How the states are linked:
δ: QF->TJ, JP->ZP, JD->GP, JR->QH, BB->LJ, CG->FZ, PM->RM, SC->CG, FB->PQ, DT->QL, TR->ZT, QH->ZN, JZ->FM, LL->NR, JT->HP, JC->LT, ZL->BC, PZ->MC, SN->DL, MS->PZ, ZZ->LL, JL->SL, PH->PJ, GP->CD, ZN->FJ, NC->ZZ, GM->JQ, QG->LC, CC->GB, LJ->DT, FZ->BB, QL->SN, TJ->JP, FJ->SJ, LT->TR, SL->CF, JQ->PM, NR->ZR, BC->JL, ZT->CC, DG->DD, DL->NC, NS->DZ, QT->QG, DD->DM, CH->SD, SJ->JC, FM->CP, JG->GM, JH->DG, RM->PH, ZP->FL, PQ->MS, MC->QF, CD->DR, HP->JR, DR->FB, CP->ZH, PJ->QT, CF->NS, ZH->ZL, DM->JG, SD->JZ
π: QF->LT, JP->ZT, JR->JZ, BB->DM, CG->DG, PM->PZ, SC->JH, FB->QH, DT->GM, TR->SL, QH->FM, JZ->FZ, LL->QT, JT->CH, JC->BC, ZL->QL, PZ->SJ, SN->PM, MS->FJ, ZZ->PJ, JL->DL, PH->QF, DZ->NR, GP->JT, ZN->CP, NC->PH, GM->PQ, QG->ZP, CC->NS, LJ->JG, FZ->DD, QL->JQ, TJ->TR, FJ->ZH, LT->JL, SL->NC, JQ->MS, NR->QG, BC->SN, ZT->CF, DG->GP, DL->RM, NS->LL, QT->JP, DD->CD, CH->SC, SJ->ZL, FM->BB, JG->FB, JH->JD, FL->GB, RM->MC, GB->DZ, ZP->CC, PQ->ZN, MC->JC, CD->HP, HP->SD, LC->FL, ZR->LC, DR->JR, CP->LJ, PJ->TJ, CF->ZZ, ZH->DT, DM->DR, SD->CG
ω: QF->TR, JP->CC, JD->JT, JR->FM, BB->JG, CG->DD, PM->MC, SC->DG, FB->ZN, DT->JQ, TR->CF, QH->CP, JZ->BB, LL->QG, JT->SD, JC->JL, ZL->SN, PZ->JC, SN->RM, MS->SJ, ZZ->QT, JL->NC, PH->TJ, DZ->ZR, GP->HP, ZN->ZH, NC->PJ, GM->MS, QG->FL, CC->DZ, LJ->GM, FZ->DM, QL->PM, TJ->ZT, FJ->ZL, LT->SL, SL->ZZ, JQ->PZ, NR->LC, BC->DL, ZT->NS, DG->CD, DL->PH, NS->NR, QT->ZP, DD->DR, CH->CG, SJ->BC, FM->LJ, JG->PQ, JH->GP, RM->QF, ZP->GB, PQ->FJ, MC->LT, CD->JR, HP->JZ, DR->QH, CP->DT, PJ->JP, CF->LL, ZH->QL, DM->FB, SD->FZ
τ: QF->PH, JP->QT, JD->JH, JR->DR, BB->FM, CG->SD, PM->SN, SC->CH, FB->JG, DT->ZH, TR->TJ, QH->FB, JZ->JR, LL->NS, JT->GP, JC->MC, ZL->SJ, PZ->PM, SN->BC, MS->JQ, ZZ->CF, JL->LT, PH->NC, DZ->GB, GP->DG, ZN->PQ, NC->SL, GM->DT, QG->NR, CC->ZP, LJ->CP, FZ->JZ, QL->ZL, TJ->PJ, FJ->MS, LT->QF, SL->TR, JQ->QL, NR->DZ, BC->JC, ZT->JP, DG->CG, DL->JL, NS->CC, QT->LL, DD->FZ, CH->JT, SJ->PZ, FM->QH, JG->LJ, JH->SC, FL->LC, RM->DL, GB->FL, ZP->QG, PQ->GM, MC->RM, CD->DD, HP->CD, LC->ZR, DR->DM, CP->ZN, PJ->ZZ, CF->ZT, ZH->FJ, DM->BB, SD->HP

The rows follow the links: the fewer symbols apart two states are, the more alike their rows tend to be.

Each row is also shifted at random along 4 hidden directions that mean nothing.

Known rows, each with its state:
[ 26,  -4,  -1,  -3, -10,  23, -12,  -6, -11,  10,  16,  -6,  11, -14,  -7,   9,  12,  -6,  14,  -7,  -7,  -2,   3,   7,  -8,  -5,  -3,  16,  -5,  -1, -11,  14,  -5,   3, -10, -14,  12,  -7,   0,   5,  14]
state: QF
[-32,   1,   4,  -5,  -2,   7, -11,   2, -17,   0,  15,  -6,   6, -17,  -6,  11,  15, -13,  16,  -4,   2,  -4,  -8,   2,  -2,  -1,  -6,  11,  -6,  -4, -10,  13,  -1,   5,  -3,  -4,   9, -13,  -2,   0,  14]
state: NC
[ 50,  -1,   5,  -1,   2,   2, -12,  15, -24, -11,   7,  -3, -20,  -9,  -7,  14,   5, -14,  15, -13,  18,  18,  -9,  -3,   1,  -9,  11,  -3,   6, -18,   7, -10, -10,  14,   3,  12,   6, -15,  -5,  10,   2]
state: GB
[ -4,  -3,  -4,  10,  -3,  -7,  17,  -9,   9,   3,  -7,   6,  12,  11,   3, -23, -12,   7, -15,   8, -18, -13,  -2,  -5,   1,  11,   5,  -5,   4,   2,   0,  -1,   4, -20,  -9,  -2,  -9,  23,  13,   4,   0]
state: CH
[-17,   8,  -3,  -9,   7,  21,   3,   0,  24,   1, -11,   5, -10,   8,  13,   4, -11,  17, -15,  -1,   7,   1,   9,   6,  -7,  -4, -12,  -4,  -9,   6,   1,  -8,   4,   5,  13,  -2,  -5,  -8, -19, -14, -16]
state: ZN
[ 39,  -2,  -4,  -8,  -2,  -9,  -6, -17,  13,  24,   6, -11,  32,  -8,  -3,   4,  12,   4,   5,  19,   1,  -8,  11,  16,  14,  17, -17,   8,  -6,  13,  13,  13,  -2,   4, -12, -19,   3,   1,  -8,  -5,  10]
state: PM
[ 45,  -3,  -3,  11,  -5,  -3,  14,  -4,   4,  -8,  -8,   9,  -2,  16,   3, -20, -11,   8, -14,  -1, -23, -10,   0, -11, -11,  -4,  10,  -4,   4,   7, -15,   1,   7, -20,   1,   4,  -6,  20,  21,   3,  -4]
state: SC
[  8,  -1,   4,  -2,   0,   8, -10,  13, -24,  -4,   9,  -3, -10, -15,  -7,  10,   4, -16,  16, -11,  17,  12, -11,   0,   3,  -3,   9,   1,   3, -21,   7,  -8,  -9,  12,  -5,   4,   6, -14,  -9,  12,   8]
state: ZP
[-35,  -1,  -6,   7,  -1,  -2,  15,  -6,  16,   4, -13,   7,   2,  17,   7, -17, -15,  14, -18,   5, -11,  -6,   6,  -2,  -1,   5,   5,  -9,   4,   5,   5,  -8,   2, -13,  -1,  -1, -11,  19,   6,   2, -11]
state: FZ
[ 12,   3,   2,  -1,   7, -28,   8,   2,  20, -12, -14,   3, -14,  19,   7,  -1,  -2,  14, -15,   8,  -1,   4,  12,  -7,   3,  -8,  -4, -10,   3,  22,  -4,  -2,  11,  -3,  22,  14,  -8,   3,   7, -16, -18]
state: LJ
[-77,   1,  11,  -2,   5, -27, -10,   6, -23, -11,  13,  -7,   2, -18,  -9,  10,  16, -22,  18,   1,   8,  -3, -15,  -7,  12,   2,  -6,   5,   0,  -3,  -5,  12,   2,   5,   2,   9,   4, -10,   6,  -1,  16]
state: PJ
[  7,   0,  -5,   1,   7, -19,  15,  -6,  21,  13, -14,   2,  15,   9,   7, -15, -14,  10, -16,  19,   8,  -4,   1,   5,  21,  25,  -4, -15,   1,   1,  30, -14,  -1,  -5,  -7,  -3, -14,  15,  -9,   1,  -8]
state: FM
[ 24,   4,  -1, -10,   1,   1,  -5,  -9,  17,  12,   1,  -6,  14,  -3,   4,   8,   7,   9,  -2,  10,   1,  -4,  12,  11,   4,   4, -18,   7,  -8,  17,   1,  10,   3,   7,   2, -12,   2,  -5, -10, -13,  -2]
state: ZL
[ 65,   5,  -3, -10,  -1,  30,  -5,  -5,  18,  10,   0,  -1,   1,   1,   6,  10,   1,  14,  -4,  -1,   2,   0,  14,  13, -10,  -6, -13,   6, -11,   8,  -3,   4,   1,   7,   4, -14,   3, -11, -16, -11,  -6]
state: QL
[-24,  -2,  -5,  -4,  -8,  -2,  -6, -19,  21,  19,   2,  -9,  20,   5,  -1,   7,  13,  15,  -1,  13, -14,  -1,  27,  13,  -3,  -2, -12,  13,  -6,  28,  -7,  20,   3,   1,   1, -18,   7,   2,   3, -13,   0]
state: SJ
[  6,   3,  -3,   5,   5,  10,  16,   2,   7,  -4, -10,  10,   0,   5,   9, -18, -20,   4, -17,   0,  -3, -12, -14,  -5,  -1,  11,   2, -10,  -1, -10,   5, -12,   4, -12,  -5,   2, -12,  11,  -1,   2,  -3]
state: CG
[ 42, -12,  -8,   8, -20,  19, -13,  -9, -17,  16,  15,  -8,  10,  -5, -14,   2,  11,  -3,  17,  -7, -15,  10,  14,   7, -11,  -9,  17,  17,   8,  -4,  -5,  11, -13,   0, -18, -15,  16,   4,  10,  19,  14]
state: ZZ
[-11,   6,   2, -13,   4,  12,  -6,  -5,  13,   7,   4,  -4,  12, -10,   5,  12,   7,   4,   1,   6,   7,  -8,   3,  11,   1,   4, -24,   8, -14,  10,  -2,  10,   4,   8,   3, -11,   1, -15, -16, -16,   3]
state: PZ
[-61,  -8,  -2,  -2,  -9, -35,  -6, -26,  15,  21,   6, -15,  37,   4,  -9,   3,  23,   9,   4,  24, -18,  -5,  26,  11,  12,   7, -13,  15,  -1,  36,  -3,  30,   3,  -2,  -5, -15,   8,  10,  15, -10,   8]
state: SN
[ 10,   0,  -8,   4,   1,   9,  16,  -6,  18,  12, -13,   7,   8,  10,   8, -18, -20,  11, -18,   6,   0,  -5,   2,   6,   4,  15,   3, -10,   0,  -5,  19, -15,  -2,  -9,  -9,  -8, -11,  16,  -8,   5,  -9]
state: JR
[ 47,   7,   8, -13,   8,  -4,  -6,   3,  -6,   3,  12,  -5,  15, -23,   0,  10,  11, -13,  11,   7,  16, -11, -16,   5,  12,  15, -22,   6, -12,  -5,   5,   9,   3,  11,  -4,  -6,   1, -18, -17,  -9,  13]
state: MC
[-11,  -5,   2,   3,  -6,   1, -12,   4, -22,  -1,  11,  -5,  -6,  -7, -11,  10,  10, -11,  17,  -9,   2,  13,  -1,  -3,  -3, -10,  13,   7,   7,  -9,  -3,   3,  -8,   6,  -3,   3,  10,  -8,   6,  10,   8]
state: LL
[-60,   8,  -5,  -5,   4,  41,  11,   4,  22,   1, -13,  12, -14,   7,  16,  -4, -22,  17, -18,  -9,   4,  -2,   2,   6, -15,  -3,  -5,  -6, -10,  -7,   3, -16,   3,   0,   5,  -5,  -7,  -3, -21,  -6, -16]
state: BB
[ -8,  -5,  -7,  -1,  -7,  23, -10,  -3, -14,  27,  10, -10,  15, -15,  -9,   4,   0,  -7,  16,  -2,  15,  12,   1,  17,  11,  14,   9,   4,   4, -25,  31, -12, -22,  12, -26, -17,   7,  -2, -20,  24,  11]
state: DZ
[-15,   3,   5,  -4,   3,  21, -13,  17, -22, -10,   9,   0, -21, -14,  -4,  17,   2, -13,  16, -18,  18,  14, -13,  -1,  -4, -10,   6,   0,   0, -24,   2, -10,  -9,  15,   2,   8,   7, -21, -14,   7,   3]
state: NR
[-16,  -1,  -1,   7,   1, -17,  17,  -5,   8,  -1, -11,   6,  11,  10,   4, -22, -13,   3, -15,   9,  -9, -15,  -7,  -7,   7,  15,   2,  -9,   3,   2,   5,  -4,   7, -17,  -6,   1, -12,  22,  11,   2,  -1]
state: GP

Start, symbols taken left to right, then the state you end at.
Answers are names.
[ 28,   1,   4,  -2,   0,  15, -11,   9, -25,   3,  15,  -4,   3, -22,  -6,   8,   6, -19,  20,  -8,  16,   1, -18,   3,   5,   8,   2,   4,  -2, -25,   9,  -4,  -9,   9, -13,  -3,   6, -13, -13,  12,  16]
π π τ -> ZZ
[ 60, -13,  -3,   9, -14, -16, -11,  -5, -21,   9,  11, -10,   9,  -3, -16,   2,  13, -10,  18,   0,  -9,  13,   9,   2,   5,  -3,  19,   7,  14,  -1,   2,   8, -13,   0, -14,  -2,  12,   8,  17,  19,  12]
δ τ -> QG
[-28,   6,  -3, -12,   4,  16,   0,  -8,  24,  15,  -2,  -3,  10,  -1,   8,   7,   1,  13,  -7,   8,   8,  -5,  10,  14,   2,   7, -21,   3, -13,  10,   7,   2,   3,   8,   4, -13,  -2, -10, -21, -16,  -5]
δ δ δ -> QF
[ 28,   1,   0,  -8,  -6,  33, -12,  -4,  -8,  10,  16,  -4,  12, -18,  -3,  12,  10,  -6,  13,  -7,   0,  -6,  -2,  10,  -9,  -1,  -9,  16, -11,  -7,  -7,  11,  -4,   7, -11, -17,  10, -14, -13,   0,  12]
δ ω δ ω ω -> FL
[ 13,   3,   3,  -7,  -5,  20, -13,   0,  -5,  -7,  12,  -2,  -6,  -7,  -2,  16,  15,  -2,   9, -11,  -8,  -2,   6,   1, -19, -21, -10,  17,  -9,  11, -29,  21,   8,   5,  10,  -5,  12, -17,   2, -12,   5]
ω ω -> TR
[  2,   2,  13,  -5,   3, -31, -13,   5, -12, -25,   9,  -5, -10,  -5,  -5,  18,  24, -10,  13,  -2,  -6,  -3,  -1, -13,  -5, -19, -11,   9,  -3,  22, -34,  26,  15,   4,  23,  16,   7, -15,  19, -19,   6]
τ δ δ -> CF
[-60,  -4,   5,  -2,  -3, -19, -10,   0, -20,   0,  14,  -9,  11, -13, -11,   8,  17, -16,  17,   2,   0,  -2,  -7,  -1,   8,   2,  -2,   9,   1,   0,  -4,  14,  -1,   4,  -5,   0,   8,  -6,   8,   3,  17]
ω δ π -> NS
[  9,   5,  -1,  -3,  11,  -7,  11,   1,  20,  -1, -15,   5,  -4,   9,  11,  -6, -12,  12, -17,   8,  10,  -1,   1,   0,   9,   8,  -7, -13,  -2,   4,  14, -13,   4,   1,   7,   4, -12,   4,  -9,  -8, -13]
τ τ ω -> GM
[ -4,  -3,   3,  -1,  -6,  12, -12,   1, -19,   2,  15,  -5,   4, -14,  -8,   9,  12, -13,  17,  -8,  -1,   1,  -5,   3,  -5,  -5,   1,  12,  -3,  -7,  -9,  10,  -3,   5,  -8,  -5,  11,  -9,   0,   5,  15]
τ ω π -> CF
[ 36,   4,  -5,  -4,   6,   6,   9,  -1,  21,   7, -14,   4,   0,   8,  10,  -6, -14,  13, -16,   6,   7,   1,   6,   6,   4,   7,  -5, -10,  -2,   0,  15, -14,   1,   1,   2,  -3,  -9,   3, -14,  -6, -13]
δ ω ω τ δ -> MC
[-20,   5,   8,  -8,   2,  15, -12,  10, -21,  -9,  16,  -3,  -4, -23,  -5,  14,  10, -18,  16, -10,  10,  -5, -19,  -1,  -3,  -3,  -9,  10,  -9, -14, -10,   8,   0,   8,  -1,   0,   6, -21,  -9,  -2,  13]
δ τ ω ω -> NR
[ -6,   7,  18, -10,  13, -34,  -8,  12, -19, -21,  13,  -4,   0, -22,  -3,  16,  19, -24,  15,   4,  16, -11, -26, -12,  15,   4, -18,   2,  -6,   1, -10,  15,  10,   7,  11,  15,   0, -19,   0, -16,  15]
δ ω ω -> LL
[-35,   8,   6,  -6,  15, -33,   8,   2,  21, -11, -15,   3,  -8,  11,   9,   1,  -2,   9, -15,  12,   8,  -2,   5,  -6,  11,   3, -14, -12,  -1,  18,   4,  -2,  11,   2,  20,  14, -11,  -1,  -1, -19, -15]
δ ω ω -> PM
[ 34,   6,   7, -10,   3,  -2, -11,   1,   2,  -8,   8,  -4,  -1,  -8,   1,  15,  14,  -2,   6,   0,   2,  -6,   0,   1,  -5,  -8, -18,   9, -10,  13, -18,  17,   9,   6,  12,   1,   5, -16,  -1, -18,   3]
π π ω -> MC
